Look-ups in named tables: a row name and a column name give one cell, copied from the table.

Vopeze =
         Refisus  Kenoni  Badu  Guvep
Vus           27      74   140    137
Sudifi       128     142   103    116
Pivo         116     119   131    122
Besoke       120     115   123    125
Dek          122     133   111    119
Mib           94      77   141    119
Pem          158     170   157     43
Sufoze       120     114   130    119
Kefufer      124     152    97    111
Mozuga       120     138   105    117
Pabife        21      84   223    210

What is the Guvep of Sufoze in Vopeze? 119
What is the Refisus of Pabife in Vopeze? 21
What is the Badu of Mozuga in Vopeze? 105
What is the Guvep of Vus in Vopeze? 137
What is the Guvep of Pivo in Vopeze? 122
What is the Badu of Mib in Vopeze? 141
What is the Guvep of Mozuga in Vopeze? 117
What is the Kenoni of Pabife in Vopeze? 84
What is the Refisus of Besoke in Vopeze? 120
What is the Kenoni of Pivo in Vopeze? 119

Niv
|  | Verovi | Tel | Tuvevup |
|---|---|---|---|
| Bosufa | 178 | 672 | 333 |
| Liligot | 191 | 648 | 246 |
| Vogar | 335 | 860 | 292 |
| Sasuluz | 371 | 838 | 269 |
| Feborag | 187 | 633 | 262 |
| Kir | 373 | 842 | 274 |

What is the Verovi of Feborag in Niv? 187
What is the Tuvevup of Bosufa in Niv? 333
What is the Verovi of Vogar in Niv? 335
What is the Tel of Liligot in Niv? 648
What is the Tel of Sasuluz in Niv? 838
What is the Tel of Feborag in Niv? 633
What is the Tuvevup of Feborag in Niv? 262
Row with the largest Verovi: Kir

Gefu:
         Suso  Lenik  Revo  Masima  Leletek  Togavo
Sedode    170     55   155     154      175     166
Tirino    167     46   154     158      171     164
Kosab     167     90   150     172      204     162
Futel     174    132   154     155      234     167
Regipi    169     56   155     154      175     166
Dis       173    131   155     156      234     167
Dakona    169    107   150     172      218     163
Zivub     168     47   154     158      169     164
Mon       169     54   155     154      175     166
Mokaral   169    105   149     172      217     163
Varaved   169     55   155     154      174     166
Vas       174    123   155     152      226     168
Ketugit   167     46   154     158      170     164
Momos     167     90   150     173      202     162

Leletek of Dakona = 218
Togavo of Mon = 166
Togavo of Kosab = 162
Suso of Ketugit = 167
Lenik of Sedode = 55
Suso of Dakona = 169
Leletek of Tirino = 171
Suso of Vas = 174
Lenik of Kosab = 90
Leletek of Dis = 234
Revo of Tirino = 154
Lenik of Tirino = 46
Suso of Momos = 167
Revo of Zivub = 154
Suso of Kosab = 167
Which row has the largest Lenik? Futel

Zutaton:
cols = Gadin, Tadafis, Nog, Fimevid
Pudofe: [75.05, 36.40, 53.99, 19.24]
Dukor: [29.56, 27.43, 38.43, 34.73]
Boz: [58.35, 66.72, 35.39, 33.76]
Meli: [51.00, 39.81, 48.02, 36.90]
Tov: [72.26, 36.97, 53.99, 18.99]
Gak: [29.44, 52.88, 33.53, 52.30]
Puni: [32.18, 43.75, 41.33, 52.30]
Mal: [54.56, 77.86, 29.00, 41.36]
Bim: [65.39, 50.28, 48.61, 29.07]
Reb: [52.29, 28.71, 43.15, 23.76]
Nufu: [70.80, 69.57, 28.82, 18.51]
Rit: [75.05, 77.86, 46.66, 35.02]

What is the Fimevid of Puni in Zutaton?
52.30
What is the Fimevid of Reb in Zutaton?
23.76
What is the Tadafis of Tov in Zutaton?
36.97
What is the Nog of Reb in Zutaton?
43.15
What is the Tadafis of Boz in Zutaton?
66.72
What is the Fimevid of Nufu in Zutaton?
18.51
What is the Fimevid of Gak in Zutaton?
52.30
What is the Fimevid of Mal in Zutaton?
41.36
What is the Gadin of Boz in Zutaton?
58.35
What is the Nog of Rit in Zutaton?
46.66
What is the Gadin of Dukor in Zutaton?
29.56
What is the Gadin of Tov in Zutaton?
72.26
What is the Tadafis of Bim in Zutaton?
50.28
What is the Tadafis of Gak in Zutaton?
52.88
What is the Fimevid of Boz in Zutaton?
33.76
What is the Nog of Bim in Zutaton?
48.61
What is the Gadin of Gak in Zutaton?
29.44

